Below is a small trained network, with its code and all its weights. Each question gives an input and a class and asks what happens when units are switched off, that is, made to give their printed mean instead of their output.

import numpy as np


def w(rows, s, z=0):
    codes = np.array(rows[::2]) - 128.0
    scale = np.full(codes.shape[1], s)
    scale[-1] = z or s
    return codes * scale


def f(y):
    return np.maximum(y, 0)


def log_softmax(a):
    a = a - a.max(-1, keepdims=True)
    return a - np.log(np.exp(a).sum(-1, keepdims=True))


def net(x, mask):
    res = np.array(x, float).reshape(1, 5) / 4 @ E
    y = f(res @ A[0][:, :-1].T + A[0][:, -1])
    res = res + np.where(mask, y, B[0][:, -1]) @ B[0][:, :-1]
    return log_softmax(res[-1] @ U[:, :-1].T + U[:, -1])


A, B = {}, {}
E = w([
[87,52,2,130],'x0',
[214,122,100,93],'x1',
[149,168,92,235],'x2',
[129,128,127,127],'x3',
[161,16,170,203],'x4',
],0.008)
A[0] = w([
[172,143,94,167,115],'n1',
[216,194,61,145,134],'n2',
[175,145,176,116,111],'n3',
[134,167,137,191,105],'n4',
[134,102,141,83,254],'n5',
[166,159,176,104,128],'n6',
[132,155,101,110,87],'n7',
[104,194,100,125,70],'n8',
[101,124,139,78,118],'n9',
[152,145,113,107,130],'n10',
[169,86,176,140,108],'n11',
[115,143,126,89,132],'n12',
[153,164,191,134,100],'n13',
[165,115,45,143,118],'n14',
[87,160,111,202,112],'n15',
[180,141,200,122,87],'n16',
[164,141,108,146,127],'n17',
[112,111,142,99,237],'n18',
[92,191,108,148,125],'n19',
[60,159,138,94,120],'n20',
[151,193,202,118,101],'n21',
[113,86,28,93,99],'n22',
[116,147,117,92,99],'n23',
[96,172,116,90,140],'n24',
[87,134,158,103,141],'n25',
[132,84,125,140,83],'n26',
[168,60,169,50,111],'n27',
[112,177,117,98,72],'n28',
[69,138,141,166,157],'n29',
[132,168,164,138,65],'n30',
[149,139,163,110,150],'n31',
[53,109,174,98,160],'n32',
[101,164,85,240,96],'n33',
[87,95,135,74,131],'n34',
[141,85,186,159,91],'n35',
[173,104,132,146,120],'n36',
[136,150,177,152,119],'n37',
[80,164,96,87,129],'n38',
[94,59,68,73,118],'n39',
[2,134,157,148,158],'n40',
[152,95,164,166,68],'n41',
[84,111,69,142,78],'n42',
[176,175,88,161,133],'n43',
[109,110,75,133,177],'n44',
[141,152,114,157,151],'n45',
[156,229,118,89,96],'n46',
[106,77,172,161,97],'n47',
],0.013,0.0052)
B[0] = w([
[144,110,187,70,186],'n1',
[200,118,130,125,243],'n2',
[30,171,155,131,207],'n3',
[122,107,240,64,191],'n4',
[213,159,169,140,242],'n5',
[80,158,149,136,224],'n6',
[112,52,109,161,157],'n7',
[94,31,79,151,185],'n8',
[161,90,158,101,181],'n9',
[167,84,93,201,167],'n10',
[68,66,79,192,203],'n11',
[164,71,138,145,177],'n12',
[48,163,127,113,217],'n13',
[101,197,145,107,215],'n14',
[161,100,253,88,197],'n15',
[59,146,158,111,221],'n16',
[190,123,164,71,168],'n17',
[200,169,179,122,216],'n18',
[155,57,127,157,195],'n19',
[142,69,152,176,194],'n20',
[36,162,123,110,254],'n21',
[6,174,134,107,238],'n22',
[113,26,98,173,166],'n23',
[148,94,97,187,205],'n24',
[147,120,132,123,180],'n25',
[86,92,62,127,168],'n26',
[194,92,144,114,242],'n27',
[105,66,98,160,179],'n28',
[254,194,159,188,188],'n29',
[56,106,121,89,174],'n30',
[119,148,117,126,196],'n31',
[167,127,196,120,207],'n32',
[152,76,200,69,231],'n33',
[201,107,193,47,196],'n34',
[86,57,73,176,197],'n35',
[132,96,115,165,181],'n36',
[58,174,123,125,194],'n37',
[170,66,89,156,203],'n38',
[73,180,154,115,236],'n39',
[194,174,145,165,223],'n40',
[89,50,77,114,179],'n41',
[1,145,130,76,184],'n42',
[188,90,185,103,205],'n43',
[71,200,168,128,208],'n44',
[159,112,215,73,177],'n45',
[84,30,101,183,251],'n46',
[139,46,90,178,192],'n47',
],0.0056,0.007)
U = w([
[7,181,116,92,73],'0',
[211,90,186,45,39],'1',
[122,32,18,255,65],'2',
[165,150,122,138,254],'3',
[190,156,136,147,219],'4',
[206,247,74,188,101],'5',
],0.0085,0.0081)

Each question gives the input, the list of numbers given to net, and the class t.
The units are the neurons (one row each of A and B). Each row of codes is followed by its name. A weight is (code - 128) times the scale printed after its matrix; where a second scale follows, it is the last column's (A, B and U).
mask holds one flag per neuron, in row order. A switched-off neuron (its flag False) gives its mean, the last column of its row in B, instead of its output. The means were averaged over made-up inputs and are rounded, as every weight is.
A unit's drop is (log p(t) with every unit on - log p(t) with that unit switched off) / (log p(t) with every unit on - log p(t) with every unit switched off).
The circuit of an input: a set's keep is (log p(t) with only the set's units on - log p(t) with every unit switched off) / (log p(t) with every unit on - log p(t) with every unit switched off). Starting from the 12 units with the biggest drops (on a tie, the unit counted first), units are removed one at a time, each time the one whose removal leaves the highest keep (on an exact tie, the one counted first), for as long as the keep stays at least 0.8.
units of the circuit, in order: the units of the circuit, biggest drop first
most important unit: the unit with the biggest drop
k most important neurons: the k neurons with the biggest drops, biggest first
drop of u: that unit's drop, to one decimal
input [7,0,-5,-1,1], class 0: most important unit -> n22
input [6,6,-6,-2,6], class 0: units of the circuit, in order -> [n22 n39]
input [5,-1,4,3,0], class 0: units of the circuit, in order -> [n42 n22]
input [6,-3,8,-3,4], class 1: units of the circuit, in order -> [n33 n15]
input [-3,5,-6,2,7], class 2: units of the circuit, in order -> [n11 n35]
input [3,-5,0,-3,-4], class 4: units of the circuit, in order -> [n40 n29 n21]
input [7,1,6,0,2], class 0: units of the circuit, in order -> [n22 n42 n14]
input [4,2,-4,-3,3], class 0: 2 most important neurons -> [n22 n39]
input [-6,3,-6,8,8], class 2: 2 most important neurons -> [n11 n35]
input [-6,-5,7,-7,7], class 1: 2 most important neurons -> [n4 n33]
input [6,0,7,5,6], class 1: 2 most important neurons -> [n33 n15]
input [-5,-1,5,6,8], class 2: 4 most important neurons -> [n35 n11 n47 n41]
input [-5,1,-4,6,6], class 2: 3 most important neurons -> [n11 n35 n47]
input [-8,-6,-2,-3,-3], class 0: most important unit -> n21
input [-4,-6,5,-1,-7], class 2: 2 most important neurons -> [n46 n8]
input [6,-7,8,6,4], class 1: 2 most important neurons -> [n33 n15]
input [4,-8,7,4,-3], class 4: 2 most important neurons -> [n29 n40]
input [-6,5,2,6,-6], class 0: 3 most important neurons -> [n21 n3 n13]
input [-5,7,-2,6,8], class 2: 2 most important neurons -> [n11 n35]
input [3,-6,1,-1,2], class 4: drop of n40 -> 0.1
input [0,-6,-5,2,-3], class 4: drop of n9 -> -0.1
input [7,-6,-4,-8,7], class 3: drop of n18 -> 0.2
input [1,-6,3,-4,-7], class 2: most important neuron -> [n8]
